Below is a small trained network, with its code and all its weights. Each question gives an input and a class and asks what happens when units are switched off, that is, made to give their printed mean instead of their output.

import numpy as np


def w(rows, s, z=0):
    codes = np.array(rows[::2]) - 128.0
    scale = np.full(codes.shape[1], s)
    scale[-1] = z or s
    return codes * scale


def f(y):
    return np.maximum(y, 0)


def log_softmax(a):
    a = a - a.max(-1, keepdims=True)
    return a - np.log(np.exp(a).sum(-1, keepdims=True))


def net(x, mask):
    res = np.array(x, float).reshape(1, 5) / 4 @ E
    y = f(res @ A[0][:, :-1].T + A[0][:, -1])
    res = res + np.where(mask, y, B[0][:, -1]) @ B[0][:, :-1]
    return log_softmax(res[-1] @ U[:, :-1].T + U[:, -1])


A, B = {}, {}
E = w([
[124,174,164,58,254,175,140,127],'x0',
[49,156,71,84,199,175,40,100],'x1',
[73,111,153,99,124,34,79,142],'x2',
[105,42,112,171,99,182,68,205],'x3',
[169,224,124,107,91,183,110,251],'x4',
],0.0094)
A[0] = w([
[135,66,61,180,16,76,43,206,234],'n1',
[110,84,191,151,81,38,130,138,68],'n2',
[150,168,156,74,178,52,163,62,81],'n3',
[175,197,110,141,124,162,106,181,55],'n4',
[109,247,86,85,121,170,87,137,114],'n5',
[116,94,169,96,157,150,82,200,170],'n6',
[59,26,67,125,184,132,78,109,107],'n7',
[72,75,98,122,206,183,111,77,255],'n8',
[118,155,99,161,179,177,84,125,36],'n9',
[92,94,152,102,206,109,86,90,97],'n10',
[170,166,150,163,102,49,255,152,212],'n11',
],0.0093,0.0028)
B[0] = w([
[69,36,171,219,93,156,70,86,250],'n1',
[30,120,109,108,193,100,130,88,190],'n2',
[194,77,218,186,41,215,125,141,200],'n3',
[98,187,179,77,165,166,156,192,182],'n4',
[93,194,175,14,174,100,81,190,201],'n5',
[123,179,189,80,126,113,141,186,178],'n6',
[148,152,47,132,157,98,200,44,212],'n7',
[43,136,137,148,142,79,98,71,220],'n8',
[93,126,71,110,150,69,133,93,166],'n9',
[1,175,134,111,157,85,103,128,193],'n10',
[166,117,67,118,110,151,223,47,215],'n11',
],0.0083,0.014)
U = w([
[112,82,118,165,123,108,129,83,159],'0',
[188,108,76,137,149,63,98,166,2],'1',
[126,126,164,143,103,140,73,197,130],'2',
[121,207,127,73,164,98,141,145,113],'3',
[246,119,127,153,83,161,191,134,130],'4',
],0.013,0.0054)

Each question gives the input, the list of numbers given to net, and the class t.
The units are the neurons (one row each of A and B). Each row of codes is followed by its name. A weight is (code - 128) times the scale printed after its matrix; where a second scale follows, it is the last column's (A, B and U).
mask holds one flag per neuron, in row order. A switched-off neuron (its flag False) gives its mean, the last column of its row in B, instead of its output. The means were averaged over made-up inputs and are rounded, as every weight is.
A unit's drop is (log p(t) with every unit on - log p(t) with that unit switched off) / (log p(t) with every unit on - log p(t) with every unit switched off).
The circuit of an input: a set's keep is (log p(t) with only the set's units on - log p(t) with every unit switched off) / (log p(t) with every unit on - log p(t) with every unit switched off). Starting from all 11 units, units are removed one at a time, each time the one whose removal leaves the highest keep (on an exact tie, the one counted first), for as long as the keep stays at least 0.8.
circuit, biggest first: the units of the circuit, biggest drop first
unit that matters most: the unit with the biggest drop
k most important neurons: the k neurons with the biggest drops, biggest first
drop when u is switched off: that unit's drop, to one decimal
input [-6,-7,-7,7,3], class 0: circuit, biggest first : n1
input [-4,-7,7,1,8], class 0: circuit, biggest first : n1, n11
input [-8,-4,-1,8,6], class 0: 4 most important neurons : n1, n5, n2, n3
input [8,-8,-3,7,3], class 4: 4 most important neurons : n5, n10, n8, n2
input [0,1,7,-7,0], class 2: circuit, biggest first : n3, n7
input [-8,4,-3,-5,8], class 2: 4 most important neurons : n1, n7, n2, n10
input [3,5,8,7,3], class 3: circuit, biggest first : n7, n6
input [4,8,2,-1,-6], class 3: 2 most important neurons : n1, n10
input [3,1,3,2,-3], class 3: 2 most important neurons : n1, n10
input [4,-5,-6,-1,1], class 4: drop when n7 is switched off : 0.0
input [1,-1,1,-4,2], class 4: drop when n8 is switched off : 0.1
input [-1,8,6,6,7], class 3: drop when n5 is switched off : 1.4
input [1,-6,-1,3,4], class 4: drop when n11 is switched off : 0.2
input [-8,-8,-4,-8,-6], class 4: unit that matters most : n11
